Look-ups in named tables: a row name and a column name give one cell, copied from the table.

pup
fields: suv, putuv, tem, dav, veribeb, tureg
lunav: [54903, 63522, 35804, 35235, 27294, 85938]
fus: [17236, 70053, 41018, 25269, 38533, 23140]
nanok: [40457, 35157, 86543, 31772, 39952, 49526]
mipib: [36175, 10392, 42096, 61564, 54497, 7658]

lunav, suv => 54903
nanok, suv => 40457
fus, suv => 17236
lunav, tem => 35804
mipib, dav => 61564
nanok, dav => 31772
nanok, putuv => 35157
fus, dav => 25269
lunav, tureg => 85938
mipib, tem => 42096
lunav, dav => 35235
fus, tem => 41018
nanok, tureg => 49526
lunav, veribeb => 27294
lunav, putuv => 63522
mipib, veribeb => 54497
fus, putuv => 70053
fus, veribeb => 38533

fim:
fields: sitad, suf, ved, mil, buviku, vati
rezo: [15, 180, 241, 91, 99, 74]
susilib: [17, 158, 215, 183, 72, 118]
tego: [7, 155, 247, 46, 107, 52]
tig: [35, 64, 199, 215, 46, 150]
temokuf: [23, 116, 205, 209, 57, 137]
sovet: [59, 14, 201, 200, 44, 156]

suf of temokuf: 116
mil of tego: 46
suf of susilib: 158
vati of rezo: 74
ved of temokuf: 205
mil of rezo: 91
mil of susilib: 183
buviku of tego: 107
suf of tego: 155
vati of tego: 52
ved of sovet: 201
suf of tig: 64

maselod.tsv
	lov	gaten	fazo	lonen	gilotik
degapa	103	76	135	94	97
todo	95	81	194	99	114
gam	106	186	98	192	107
kupaped	94	81	191	99	115
nub	96	113	97	149	114
beg	125	80	116	126	108
lateti	129	86	99	101	53

What is the gaten of kupaped in maselod? 81
What is the lonen of nub in maselod? 149
What is the gaten of todo in maselod? 81
What is the gaten of beg in maselod? 80
What is the lonen of beg in maselod? 126
What is the lov of lateti in maselod? 129
What is the fazo of nub in maselod? 97
What is the gaten of lateti in maselod? 86
What is the fazo of todo in maselod? 194
What is the gaten of degapa in maselod? 76
What is the gilotik of lateti in maselod? 53
What is the lonen of lateti in maselod? 101
What is the lonen of kupaped in maselod? 99
What is the gaten of gam in maselod? 186
What is the lov of beg in maselod? 125
What is the fazo of beg in maselod? 116
What is the lov of kupaped in maselod? 94
What is the gaten of nub in maselod? 113
What is the fazo of lateti in maselod? 99
Which row has the largest gilotik? kupaped

moni
columns: pip, dokoru, dafuge, fam
kedabib: [144, 117, 115, 152]
nadipop: [131, 93, 92, 117]
fak: [124, 112, 104, 102]
satag: [131, 124, 120, 252]
gogo: [96, 124, 107, 130]
gune: [115, 111, 122, 98]
nis: [183, 160, 151, 74]
fupa: [140, 132, 62, 88]
lut: [124, 142, 105, 140]
luzed: [90, 139, 105, 85]
mab: [135, 118, 107, 39]
vig: [145, 121, 81, 53]
fos: [176, 171, 178, 62]
simedeg: [152, 106, 78, 82]

luzed, pip => 90
lut, dafuge => 105
kedabib, fam => 152
fos, pip => 176
satag, dokoru => 124
nadipop, dafuge => 92
lut, dokoru => 142

dar =
|  | gofikik | zal | selibog |
|---|---|---|---|
| levilut | -0.109 | -0.069 | 0.049 |
| muzu | -0.627 | 0.011 | -0.186 |
| gozoto | -0.473 | 0.667 | -0.377 |
| zeliv | 0.137 | 0.358 | -0.192 |
| legem | -0.203 | -0.450 | -0.287 |
| les | -0.203 | 0.081 | 0.051 |
| puzela | 0.057 | -0.219 | 0.034 |
| fener | -0.616 | -0.210 | 0.041 |
| gatino | -0.529 | 0.541 | 0.147 |
| tas | -0.550 | -0.127 | 0.115 |
| vaveg | -0.207 | -0.559 | 0.234 |
| zuv | -0.229 | -0.114 | -0.220 |

What is the selibog of vaveg in dar? 0.234
What is the zal of muzu in dar? 0.011
What is the selibog of gozoto in dar? -0.377
What is the gofikik of muzu in dar? -0.627
What is the zal of puzela in dar? -0.219
What is the selibog of fener in dar? 0.041
What is the gofikik of gozoto in dar? -0.473
What is the gofikik of legem in dar? -0.203
What is the zal of tas in dar? -0.127
What is the gofikik of tas in dar? -0.550
What is the gofikik of zeliv in dar? 0.137
What is the zal of gatino in dar? 0.541
What is the selibog of les in dar? 0.051
What is the gofikik of levilut in dar? -0.109
What is the zal of vaveg in dar? -0.559

zupa =
|  | ven | rad | vofamu | fis | godud | fiv |
|---|---|---|---|---|---|---|
| safugop | 75735 | 29049 | 52821 | 73477 | 75894 | 47922 |
| sifen | 57147 | 64685 | 36259 | 69004 | 24087 | 44739 |
| riso | 48786 | 57545 | 87614 | 37451 | 81582 | 57270 |
| bug | 66559 | 49377 | 72775 | 27100 | 50371 | 41816 |
| lagol | 62911 | 46130 | 69523 | 29730 | 50580 | 38663 |
| pona | 54010 | 55347 | 58818 | 48068 | 56666 | 56312 |

godud of pona = 56666
fiv of safugop = 47922
godud of safugop = 75894
fiv of lagol = 38663
godud of lagol = 50580
vofamu of pona = 58818

Table tudeli
fields: sak, lufan, balaz, sefama, kof
dukuram: [156, 134, 143, 194, 139]
ver: [120, 98, 127, 101, 31]
saperav: [215, 194, 101, 112, 109]
nog: [153, 161, 146, 170, 151]
ket: [133, 214, 116, 147, 53]
rugib: [180, 137, 117, 168, 211]
fud: [205, 125, 155, 146, 201]
mebaf: [154, 154, 160, 130, 118]
gubeb: [115, 117, 154, 213, 149]
modoput: [193, 151, 151, 136, 117]

kof of mebaf is 118
sak of gubeb is 115
lufan of ver is 98
balaz of modoput is 151
lufan of ket is 214
balaz of dukuram is 143
sak of modoput is 193
kof of rugib is 211
sak of rugib is 180
lufan of mebaf is 154
sak of ket is 133
kof of fud is 201
sefama of ver is 101
sefama of ket is 147

bevifav =
         ginemug  losod   mep  fopadeb  ronufon
fov         4135   4532  4739     5813     5222
tadepem     3562   3591  4963     6760     4082
pudolu      4350   4463  3335     8201     3585
bon         3959   2875  6473     3434     4253
dez         4582   5462  4412     1526     4172
tigozut     3599   2502  7004     3025     4935
pezi        4738   4423  4713     5290     3828
zugi        4722   5536  5687     7434     3144

What is the fopadeb of pudolu in bevifav?
8201
What is the ginemug of tigozut in bevifav?
3599
What is the losod of tigozut in bevifav?
2502
What is the ginemug of pudolu in bevifav?
4350
What is the ronufon of pezi in bevifav?
3828
What is the mep of tadepem in bevifav?
4963
What is the fopadeb of pezi in bevifav?
5290
What is the losod of zugi in bevifav?
5536
What is the losod of pudolu in bevifav?
4463
What is the losod of bon in bevifav?
2875
What is the ronufon of bon in bevifav?
4253
What is the mep of tigozut in bevifav?
7004
What is the ronufon of zugi in bevifav?
3144
What is the ginemug of zugi in bevifav?
4722
What is the ronufon of tadepem in bevifav?
4082

misuz:
,kub,deto
rivep,0.75,0.29
ligisu,0.14,0.80
renuf,0.54,0.11
bop,0.39,0.36
fiz,0.27,0.67
fuberu,0.52,0.43
los,0.63,0.79

What is the deto of fuberu in misuz? 0.43
What is the deto of los in misuz? 0.79
What is the kub of fiz in misuz? 0.27
What is the kub of bop in misuz? 0.39
What is the deto of bop in misuz? 0.36
What is the kub of fuberu in misuz? 0.52
What is the kub of renuf in misuz? 0.54
What is the kub of rivep in misuz? 0.75
What is the deto of ligisu in misuz? 0.80
What is the kub of los in misuz? 0.63
What is the kub of ligisu in misuz? 0.14
What is the deto of rivep in misuz? 0.29
What is the deto of renuf in misuz? 0.11
What is the deto of fiz in misuz? 0.67

virabag.tsv
	mel	mavar	lop	muri	gafata	rol	roz	vurubu	tugoda	guf
mupap	65.0	29.8	46.9	59.3	71.2	51.1	49.7	65.9	71.2	45.4
dafig	61.4	30.2	47.9	66.4	49.2	59.0	72.4	54.1	66.9	42.5
vipo	50.3	45.4	55.7	52.1	56.0	46.5	46.8	57.5	53.4	53.5
fem	50.6	62.2	46.2	72.6	71.3	63.7	61.8	49.6	69.0	13.4
ropu	52.0	35.8	45.8	71.0	61.3	78.9	68.8	50.8	87.5	32.0
tez	41.6	53.5	62.3	18.2	52.1	38.1	50.4	86.1	70.3	57.1
luf	45.0	60.2	61.2	57.6	56.9	46.7	73.2	59.2	62.7	31.8

What is the vurubu of dafig in virabag? 54.1
What is the muri of ropu in virabag? 71.0
What is the mavar of vipo in virabag? 45.4
What is the mavar of dafig in virabag? 30.2
What is the rol of ropu in virabag? 78.9
What is the gafata of luf in virabag? 56.9
What is the mel of ropu in virabag? 52.0
What is the roz of vipo in virabag? 46.8
What is the roz of dafig in virabag? 72.4
What is the muri of luf in virabag? 57.6
What is the rol of mupap in virabag? 51.1
What is the gafata of dafig in virabag? 49.2
What is the lop of vipo in virabag? 55.7
What is the roz of ropu in virabag? 68.8
What is the roz of mupap in virabag? 49.7
What is the mel of vipo in virabag? 50.3
What is the roz of fem in virabag? 61.8

